Here is a tiny trained network, its code and every weight. The questions are about switching its units off for an input and a target symbol, where a switched-off unit gives its printed mean instead of its output.

import numpy as np


def w(rows, s, z=0):
    codes = np.array(rows[::2]) - 128.0
    scale = np.full(codes.shape[1], s)
    scale[-1] = z or s
    return codes * scale


def norm(h):
    return h / np.sqrt((h * h).mean(-1, keepdims=True) + 1e-5)


def f(y):
    return np.maximum(y, 0)


def softmax(a):
    e = np.exp(a - a.max(-1, keepdims=True))
    return e / e.sum(-1, keepdims=True)


def log_softmax(a):
    a = a - a.max(-1, keepdims=True)
    return a - np.log(np.exp(a).sum(-1, keepdims=True))


def net(x, mask):
    ids = ['αγδελστ'.index(c) for c in x.split()]
    T = len(ids)
    res = E[ids] + P[:T]
    q, k, v = (norm(res) @ M[0].T for M in (Q, K, V))
    z = softmax(np.where(np.tri(T) > 0, q @ k.T / 4**0.5, -1e9)) @ v
    res = res + np.where(mask[0], z, O[0][:, -1]) @ O[0][:, :-1]
    y = f(norm(res) @ A[0][:, :-1].T + A[0][:, -1])
    res = res + np.where(mask[1:9], y, B[0][:, -1]) @ B[0][:, :-1]
    return log_softmax(norm(res)[-1] @ U[:, :-1].T + U[:, -1])


Q, K, V, O, A, B = {}, {}, {}, {}, {}, {}
E = w([
[70,122,198,167,169,104,145],'α',
[125,65,181,152,75,161,86],'γ',
[45,150,196,154,135,82,192],'δ',
[163,24,150,159,137,158,121],'ε',
[68,82,192,180,132,127,104],'λ',
[37,58,87,149,100,199,164],'σ',
[179,47,55,189,156,131,253],'τ',
],0.015)
P = w([
[117,100,192,57,152,189,95],'0',
[154,139,91,126,95,77,104],'1',
[86,68,175,165,172,71,112],'2',
[196,119,130,139,123,81,130],'3',
[57,127,133,133,252,189,105],'4',
[137,143,104,200,99,93,98],'5',
[76,121,174,132,175,207,127],'6',
[143,152,94,208,85,108,107],'7',
[88,100,148,215,138,165,210],'8',
[149,166,105,175,54,106,129],'9',
[121,145,146,110,132,148,175],'10',
[166,186,133,144,26,68,142],'11',
[125,187,152,95,151,210,175],'12',
],0.016)
Q[0] = w([
[118,184,118,119,91,161,157],'H0',
[96,139,27,189,155,84,31],'H0',
[175,139,154,19,158,172,127],'H0',
[98,26,226,246,63,199,253],'H0',
],0.0077)
K[0] = w([
[134,196,104,52,95,129,140],'H0',
[146,140,144,144,193,166,106],'H0',
[90,153,90,95,157,65,75],'H0',
[125,187,81,248,106,139,184],'H0',
],0.013)
V[0] = w([
[182,137,163,93,172,146,141],'H0',
[128,165,6,77,125,115,202],'H0',
[132,111,126,108,224,123,154],'H0',
[162,129,124,84,123,148,84],'H0',
],0.013)
O[0] = w([
[164,25,131,50,60,28,155,40],'H0',
[254,63,77,140,152,126,163,108],'H0',
[151,122,59,123,105,36,243,124],'H0',
[33,113,91,155,193,63,205,1],'H0',
],0.0098,0.0076)
A[0] = w([
[103,98,167,180,202,144,142,123],'N0',
[78,77,160,167,206,142,198,191],'N1',
[136,129,89,165,6,103,142,120],'N2',
[76,28,156,188,195,137,203,86],'N3',
[151,155,134,9,135,195,95,131],'N4',
[179,190,136,78,128,100,138,30],'N5',
[102,172,138,144,86,82,92,82],'N6',
[182,131,149,53,165,123,90,3],'N7',
],0.011,0.0053)
B[0] = w([
[103,116,202,119,124,200,119,237],'N0',
[80,149,222,109,77,175,165,253],'N1',
[153,138,132,208,99,80,82,212],'N2',
[46,148,219,181,133,166,103,216],'N3',
[107,11,130,120,170,157,160,194],'N4',
[153,117,121,206,63,149,95,129],'N5',
[131,178,141,157,143,178,69,182],'N6',
[89,101,120,172,81,139,75,129],'N7',
],0.012,0.0057)
U = w([
[68,10,226,123,95,121,143,254],'α',
[103,91,169,191,169,233,175,140],'γ',
[95,122,173,143,144,91,36,41],'δ',
[117,109,143,100,105,132,131,67],'ε',
[127,85,149,131,189,116,140,62],'λ',
[126,131,149,127,147,112,109,75],'σ',
[206,79,108,225,132,80,127,151],'τ',
],0.011,0.0056)

Each question gives the input, a string of symbols that net reads in full, and the target symbol t.
The units are the heads (4 rows each of Q, K, V and O) and the neurons (one row each of A and B). Each row of codes is followed by its name. A weight is (code - 128) times the scale printed after its matrix; where a second scale follows, it is the last column's (O, A, B and U).
mask holds one flag per unit, heads first, then neurons. A switched-off unit (its flag False) gives its mean, the last column of its rows in O or B, instead of its output. The means were averaged over made-up inputs and are rounded, as every weight is.
A unit's drop is (log p(t) with every unit on - log p(t) with that unit switched off) / (log p(t) with every unit on - log p(t) with every unit switched off).
The circuit of an input: a set's keep is (log p(t) with only the set's units on - log p(t) with every unit switched off) / (log p(t) with every unit on - log p(t) with every unit switched off). Starting from all 9 units, units are removed one at a time, each time the one whose removal leaves the highest keep (on an exact tie, the one counted first), for as long as the keep stays at least 0.8.
units of the circuit, in order: the units of the circuit, biggest drop first
k most important neurons: the k neurons with the biggest drops, biggest first
drop of u: that unit's drop, to one decimal
input α λ λ α τ, target α: units of the circuit, in order => [H0 N1]
input γ λ ε ε α γ τ, target α: units of the circuit, in order => [N1 H0]
input γ δ λ λ, target δ: units of the circuit, in order => [H0 N1 N6]
input λ δ α τ ε τ λ λ, target τ: most important neuron => [N1]
input τ λ δ γ, target δ: units of the circuit, in order => [H0 N1 N0]
input τ α τ ε σ, target α: units of the circuit, in order => [H0 N1]
input δ α σ ε α λ γ λ γ λ ε δ, target δ: 2 most important neurons => [N1 N0]
input τ γ δ λ, target δ: 2 most important neurons => [N6 N1]
input γ σ τ ε λ ε, target δ: 2 most important neurons => [N1 N4]
input α σ ε δ α τ σ δ α ε, target τ: 3 most important neurons => [N1 N0 N3]
input τ λ λ α, target δ: 2 most important neurons => [N6 N1]
input δ ε τ α τ τ α δ δ σ δ τ, target τ: drop of N1 => 0.1
input δ λ γ δ, target δ: drop of H0 => 0.6
input α τ σ α δ ε τ δ, target τ: drop of H0 => 0.4
